Below are the code and all the weights of a small trained network. Each question names an input and a target symbol and asks about switching units off, where a switched-off unit gives its printed mean instead of its output.

import numpy as np


def w(rows, s, z=0):
    codes = np.array(rows[::2]) - 128.0
    scale = np.full(codes.shape[1], s)
    scale[-1] = z or s
    return codes * scale


def norm(h):
    return h / np.sqrt((h * h).mean(-1, keepdims=True) + 1e-5)


def f(y):
    return np.maximum(y, 0)


def softmax(a):
    e = np.exp(a - a.max(-1, keepdims=True))
    return e / e.sum(-1, keepdims=True)


def log_softmax(a):
    a = a - a.max(-1, keepdims=True)
    return a - np.log(np.exp(a).sum(-1, keepdims=True))


def net(x, mask):
    ids = ['αβγδεηλμξπστφψ'.index(c) for c in x.split()]
    T = len(ids)
    res = E[ids] + P[:T]
    u = 0
    for l in range(2):
        r = norm(res)
        for j in range(3):
            rows = slice(2 * j, 2 * j + 2)
            q, k, v = (r @ M[l][rows].T for M in (Q, K, V))
            z = softmax(np.where(np.tri(T) > 0, q @ k.T / 2**0.5, -1e9)) @ v
            o = O[l][rows]
            res = res + np.where(mask[u + j], z, o[:, -1]) @ o[:, :-1]
        u += 3
        y = f(norm(res) @ A[l][:, :-1].T + A[l][:, -1])
        res = res + np.where(mask[u : u + 4], y, B[l][:, -1]) @ B[l][:, :-1]
        u += 4
    return log_softmax(norm(res)[-1] @ U[:, :-1].T + U[:, -1])


Q, K, V, O, A, B = {}, {}, {}, {}, {}, {}
E = w([
[52,19,126],'α',
[67,163,117],'β',
[148,162,100],'γ',
[36,26,132],'δ',
[182,128,49],'ε',
[254,90,129],'η',
[183,136,87],'λ',
[42,55,121],'μ',
[107,52,140],'ξ',
[92,37,137],'π',
[70,36,139],'σ',
[115,121,108],'τ',
[157,162,84],'φ',
[179,126,130],'ψ',
],0.019)
P = w([
[104,210,199],'0',
[59,224,3],'1',
[115,138,61],'2',
[122,133,78],'3',
[129,143,82],'4',
[111,143,89],'5',
[123,142,89],'6',
[122,134,92],'7',
[121,138,81],'8',
[132,138,85],'9',
[129,144,90],'10',
[121,144,102],'11',
[119,148,100],'12',
[106,146,72],'13',
],0.0079)
Q[0] = w([
[1,154,64],'0.h1',
[131,107,130],'0.h1',
[154,212,74],'0.h2',
[99,164,80],'0.h2',
[151,109,139],'0.h3',
[101,103,108],'0.h3',
],0.018)
K[0] = w([
[39,214,7],'0.h1',
[148,179,158],'0.h1',
[156,100,254],'0.h2',
[35,213,200],'0.h2',
[121,153,72],'0.h3',
[112,115,94],'0.h3',
],0.011)
V[0] = w([
[147,145,191],'0.h1',
[123,97,189],'0.h1',
[140,129,140],'0.h2',
[84,174,246],'0.h2',
[117,113,162],'0.h3',
[99,133,48],'0.h3',
],0.012)
O[0] = w([
[63,226,120,35],'0.h1',
[162,208,149,14],'0.h1',
[135,110,112,116],'0.h2',
[243,153,217,49],'0.h2',
[139,128,159,66],'0.h3',
[2,151,92,253],'0.h3',
],0.0065,0.006)
A[0] = w([
[185,106,64,101],'0.n1',
[250,105,162,73],'0.n2',
[220,148,115,3],'0.n3',
[162,107,94,146],'0.n4',
],0.011,0.0035)
B[0] = w([
[69,190,209,255],'0.n1',
[91,80,1,170],'0.n2',
[33,125,155,167],'0.n3',
[72,128,169,216],'0.n4',
],0.0078,0.0058)
Q[1] = w([
[120,193,97],'1.h1',
[188,84,131],'1.h1',
[83,144,125],'1.h2',
[49,110,100],'1.h2',
[169,118,184],'1.h3',
[121,253,82],'1.h3',
],0.023)
K[1] = w([
[193,127,179],'1.h1',
[28,81,103],'1.h1',
[27,172,121],'1.h2',
[68,129,114],'1.h2',
[64,84,108],'1.h3',
[198,72,252],'1.h3',
],0.021)
V[1] = w([
[131,234,146],'1.h1',
[126,55,225],'1.h1',
[141,153,92],'1.h2',
[115,70,93],'1.h2',
[211,62,55],'1.h3',
[6,135,76],'1.h3',
],0.015)
O[1] = w([
[207,132,91,150],'1.h1',
[69,18,215,71],'1.h1',
[100,117,158,153],'1.h2',
[161,195,193,193],'1.h2',
[45,220,223,66],'1.h3',
[47,93,3,255],'1.h3',
],0.0081,0.0095)
A[1] = w([
[183,115,67,189],'1.n1',
[68,160,134,175],'1.n2',
[194,135,252,3],'1.n3',
[121,18,121,123],'1.n4',
],0.015,0.0075)
B[1] = w([
[109,112,231,254],'1.n1',
[124,71,178,204],'1.n2',
[146,217,126,145],'1.n3',
[4,65,65,204],'1.n4',
],0.014,0.0088)
U = w([
[121,98,156,92],'α',
[193,3,151,98],'β',
[211,118,110,167],'γ',
[120,94,148,95],'δ',
[49,219,56,109],'ε',
[81,194,175,113],'η',
[206,70,18,113],'λ',
[139,93,141,99],'μ',
[120,137,199,131],'ξ',
[91,102,226,114],'π',
[108,68,188,98],'σ',
[200,88,170,197],'τ',
[184,185,55,142],'φ',
[158,192,140,254],'ψ',
],0.017,0.0095)

Each question gives the input, a string of symbols that net reads in full, and the target symbol t.
The units are the heads (2 rows each of Q, K, V and O) and the neurons (one row each of A and B). Each row of codes is followed by its name. A weight is (code - 128) times the scale printed after its matrix; where a second scale follows, it is the last column's (O, A, B and U).
mask holds one flag per unit, layer by layer, with each layer's heads first. A switched-off unit (its flag False) gives its mean, the last column of its rows in O or B, instead of its output. The means were averaged over made-up inputs and are rounded, as every weight is.
A unit's drop is (log p(t) with every unit on - log p(t) with that unit switched off) / (log p(t) with every unit on - log p(t) with every unit switched off).
The circuit of an input: a set's keep is (log p(t) with only the set's units on - log p(t) with every unit switched off) / (log p(t) with every unit on - log p(t) with every unit switched off). Starting from the 12 units with the biggest drops (on a tie, the unit counted first), units are removed one at a time, each time the one whose removal leaves the highest keep (on an exact tie, the one counted first), for as long as the keep stays at least 0.8.
units of the circuit, in order: the units of the circuit, biggest drop first
most important unit: the unit with the biggest drop
top k neurons: the k neurons with the biggest drops, biggest first
top k neurons in layer l: the k neurons of layer l with the biggest drops, biggest first
drop when u is switched off: that unit's drop, to one decimal
input λ λ ε ε ε ψ, target λ: units of the circuit, in order => 0.h1, 0.h3, 1.h3, 1.h1
input β σ π π π ψ ε ε, target β: units of the circuit, in order => 0.h2, 1.n1, 1.h3
input β λ π ε ε λ γ β φ ε, target β: top neuron in layer 0 => 0.n1
input λ ψ ξ γ, target λ: units of the circuit, in order => 0.h3, 0.h1, 1.h3, 1.h1
input β λ μ δ ε φ δ δ ξ ε ε λ, target β: units of the circuit, in order => 0.h2, 1.h3, 1.n1, 0.h3
input β ε ε λ σ ε λ φ δ λ λ δ γ, target β: units of the circuit, in order => 0.h2, 1.h3, 1.n1, 0.n2
input λ τ β λ σ ψ β τ ε β γ γ, target λ: units of the circuit, in order => 1.h3, 0.h3, 0.h1, 1.h1
input β λ ε ε ψ β ε φ μ λ φ, target β: units of the circuit, in order => 0.h2, 1.h3, 1.n1
input η ψ ξ η δ τ β ε ψ λ ε, target η: units of the circuit, in order => 1.h3, 0.n2
input π π π β, target π: units of the circuit, in order => 0.h3, 0.h2, 1.h3
input φ ε η σ α ε ε δ φ ε γ ε, target φ: top 2 neurons in layer 0 => 0.n1, 0.n4
input λ τ ε γ ε π ε φ, target λ: units of the circuit, in order => 0.h3, 1.h3, 0.h1, 0.n2
input λ ψ α π ε ε, target λ: units of the circuit, in order => 0.h3, 0.h1, 1.h3, 0.n2
input ψ ε ε β ψ π γ, target ψ: most important unit => 1.h3
input η λ ε δ ψ, target η: units of the circuit, in order => 0.h3, 0.h1, 0.n2, 1.h3
input φ ψ ε λ β, target φ: top 2 neurons in layer 0 => 0.n1, 0.n2
input λ π λ λ π ξ π ψ ψ η ε ε ε, target λ: top 2 neurons in layer 0 => 0.n2, 0.n1
input π ε ε α β μ γ ε β, target π: top 2 neurons in layer 0 => 0.n1, 0.n4
input φ ε β η π ε ε σ λ, target φ: top 2 neurons in layer 0 => 0.n1, 0.n2
input ε ψ ε σ ε β ψ, target ε: most important unit => 1.h1
input π μ ε, target π: top 2 neurons => 0.n1, 0.n4
input ψ ξ ε μ ε ψ ξ λ ε λ ε ε, target ψ: drop when 0.h2 is switched off => 0.3
input ψ π β τ β η η ε ε γ ξ ε ε β, target ψ: drop when 1.h3 is switched off => 1.0
input β ψ ε β τ λ, target β: drop when 0.h2 is switched off => 1.0
